[104 121 131 129] => 104
[123 132 152 135 128 121] => 123
[147 157 101 102 154 131] => 147
[137 113 109 148 105 103] => 137
[156 151 124 117 151] => 156
[150 112 108 121 120 134 117] => 150
---
[[107 145 127 123 126 125 148 128 143 123 112 109 111]
 [104 150 136 113 146 121 136 104 140 151 136 148 108]
 [141 128 148 108 132 135 120 139 135 142 120 132 128]
 [129 110 120 126 107 151 150 118 143 121 144 132 152]
 [137 122 141 136 114 107 118 137 148 110 131 138 109]
 [134 130 139 110 147 146 115 137 134 117 127 127 132]
 [148 134 146 125 145 143 149 115 126 147 110 117 135]] --> 148

[[142 122 134 136 115 122 116 140 137 115 135 139 136 121]
 [106 139 136 128 138 134 134 106 142 132 130 113 138 135]
 [139 109 118 119 132 128 129 140 134 125 120 132 135 129]
 [118 127 133 132 113 113 108 122 124 107 132 120 124 117]
 [124 119 128 123 118 117 114 123 125 112 127 123 128 119]
 [127 120 119 124 115 111 115 125 105 117 124 129 109 111]
 [134 138 136 139 127 132 129 133 132 131 136 133 132 131]] --> 134

[[136 116 133 125 130 115 144 123 113 118 132 125 136 116 123]
 [137 135 122 128 119 147 137 118 134 122 124 122 114 111 123]
 [139 127 122 126 125 120 140 126 121 129 118 104 120 117 124]
 [123 126 128 120 122 138 147 124 111 114 122 138 124 128 129]
 [132 123 143 119 125 117 128 113 123 138 137 124 131 112 127]
 [120 133 111 135 125 138 137 140 125 123 111 122 114 139 127]
 [118 138 113 136 129 110 109 146 132 129 136 129 132 134 125]
 [131 127 114 129 123 124 148 133 114 119 115 112 117 122 122]
 [125 138 120 113 122 124 135 136 111 128 110 116 118 142 138]] --> 125

[[144 135 142 125 123 133 117 114 123 113 123 113 135 151 112]
 [145 138 122 121 121 110 107 115 108 147 146 136 120 117 142]
 [131 112 136 135 127 111 141 139 119 109 142 149 110 120 115]
 [129 123 114 108 137 108 137 124 144 129 116 115 140 107 140]
 [110 134 136 146 126 114 117 128 124 133 123 115 117 119 145]
 [150 136 129 118 120 141 126 150 131 138 124 123 111 108 114]
 [119 150 150 143 146 132 121 122 115 147 147 129 143 132 106]
 [108 125 134 116 124 108 134 123 138 137 117 135 117 117 123]
 [150 120 149 111 141 130 148 106 124 136 122 123 138 148 114]
 [150 144 136 113 121 114 117 105 130 137 123 145 109 111 131]
 [147 130 146 131 107 139 143 138 136 135 143 113 122 126 146]] --> 147

[[145 130 137 131 141 133 118 131 125 131 132]
 [122 118 129 136 120 154 116 124 125 121 129]
 [117 107 113 140 134 136 129 134 150 136 141]
 [134 126 141 125 128 117 130 123 122 105 116]
 [124 137 117 115 129 129 111 157 130 133 132]
 [113 136 137 111 142 149 113 114 126 131 125]] --> 113
---
[[114 105 138 108 130 124]
 [126 127 100 105 103 146]] Answer: 127

[[114 111 149 139 121 130 143]
 [134 128 125 119 120 107 107]
 [119 149 109 127 117 138 127]] Answer: 128

[[121 130 131 121 131 152 117]
 [122 138 133 119 126 148 110]
 [122 130 130 121 129 152 117]] Answer: 138

[[109 118 146 132 137]
 [157 146 128 140 116]
 [153 144 118 132 116]] Answer: 146

[[141 126 137 135 119]
 [144 128 135 101 117]
 [143 131 135 112 117]] Answer: 128

[[104 154 155 133 150]
 [142  99 130 143 138]
 [113 150 123 112 116]] Answer: 99

[[151 121 148 116 140 142]
 [147 140  99 103 108 107]
 [143 116 148 116 126 135]] Answer: 140

[[129 125 119 124 116 122 129]
 [132 110 116 123 104 128 128]] Answer: 110
---
((118, 144, 121, 142, 114, 118, 110), (115, 147, 127, 126, 108, 117, 105)) -> 147, 105
(123, 149, 135, 125, 130, 122, 133) -> 149, 122
(155, 142, 129, 142, 139) -> 155, 129
((139, 132, 139, 152, 124, 127), (119, 147, 121, 107, 129, 119)) -> 152, 107
((133, 140, 132, 142, 140, 144, 124), (137, 115, 130, 142, 133, 146, 143), (108, 119, 154, 120, 132, 132, 118)) -> 154, 108
((129, 125, 150, 124, 131, 131, 130), (126, 136, 104, 139, 132, 132, 134)) -> 150, 104
(99, 104, 121, 100, 100, 106, 118) -> 121, 99
(123, 143, 154, 132, 118) -> 154, 118
---
Input:
[[153 135 137 144 104 131 141]
 [112 108 146 105 142 113 138]
 [137 148 110 134 123 135 107]]
Output: 137

Input:
[[115 122 145 122]
 [147 139 121 135]
 [132 132 155 137]]
Output: 145

Input:
[[112 130 103 153]
 [113 121 130 157]
 [118 122 132 154]]
Output: 103

Input:
[[133 113 117 135 120 141]
 [123 143 140 126 139 119]
 [154 100 100 145 102 143]]
Output: 117

Input:
[[134 131 130 121]
 [138 124 124 132]
 [151 123 122 131]]
Output: 130

Input:
[[145 106 111 119 135 144]
 [145 122 124 145 132 133]
 [138 124 142 127 119 115]]
Output: 111

Input:
[[133 127 137 137]
 [126 127 124 127]
 [126 105 120 139]]
Output: 137

Input:
[[127 127 124 122 123]
 [128 130 128 131 131]
 [154 129 130 133 133]]
Output: 124

Input:
[[135 138 140 139 137 140]
 [145 138 135 145 140 135]
 [135 140 141 143 153 141]]
Output: 140

Input:
[[103 136 136 148 144 148]
 [154 149 124 107 139 110]
 [137 103 142 143 136 140]]
Output: 136
---
Q:
[[118 123 139 128]
 [130 129 130 126]
 [134 140  99 128]]
A: 140

Q:
[[115 118 119 137 120 126 141]
 [132 131 119 121 136 143 155]]
A: 136

Q: [151 146 126 113 122 152]
A: 113

Q:
[[133 130 153 103]
 [138 136 138  98]
 [137 138 103 102]]
A: 138

Q:
[[137 144 123 122 121 110 136]
 [127 158 124 140 123 135 130]]
A: 123

Q:
[[131 135 116 125 113 137]
 [119 124 133 122 135 117]
 [118 106 133 106 119 130]]
A: 106
---
115,119,143,126,142,118,140
125,130,143,135,143,105,140
134,141,112,123,103,138,110
--> 119

114,112,122,124,128,126,121
150,133,139,122,135,128,131
128,123,123,132,139,123,132
--> 112

136,139,131,147
139,143,122,102
142,114,156,134
--> 139

120,137,133,119,131,124
124,137,139,100,132,127
123,126,125,152,137,127
--> 137

127,126,114,127,131,128
124,101,126,119,122,131
133,142,116,118,134,131
--> 126

132,135,123,116,103
143,130,123,138,120
117,105,122,152,136
--> 135

151,158,121,126,134
149,150,119,124,133
149,152,119,124,133
--> 158

141,119,112,141
118,149,140,118
147,133,136,146
--> 119
---
[[129 115 147 110 140 108]
 [115 115 141 136 135 101]
 [128 127 130 128 131 126]] >> 147, 141

[131 148 152 135 134] >> 152, 148

[104 120 112 115 119 129 130] >> 130, 129

[133 136 144 105 153 122] >> 153, 144

[[144 110 124 109 156]
 [132 139 126 147 136]] >> 156, 147

[[137 125 132 124 138 139 115]
 [109 129 126 136 110 124 129]
 [103 109 145 129 111 125 129]] >> 145, 139
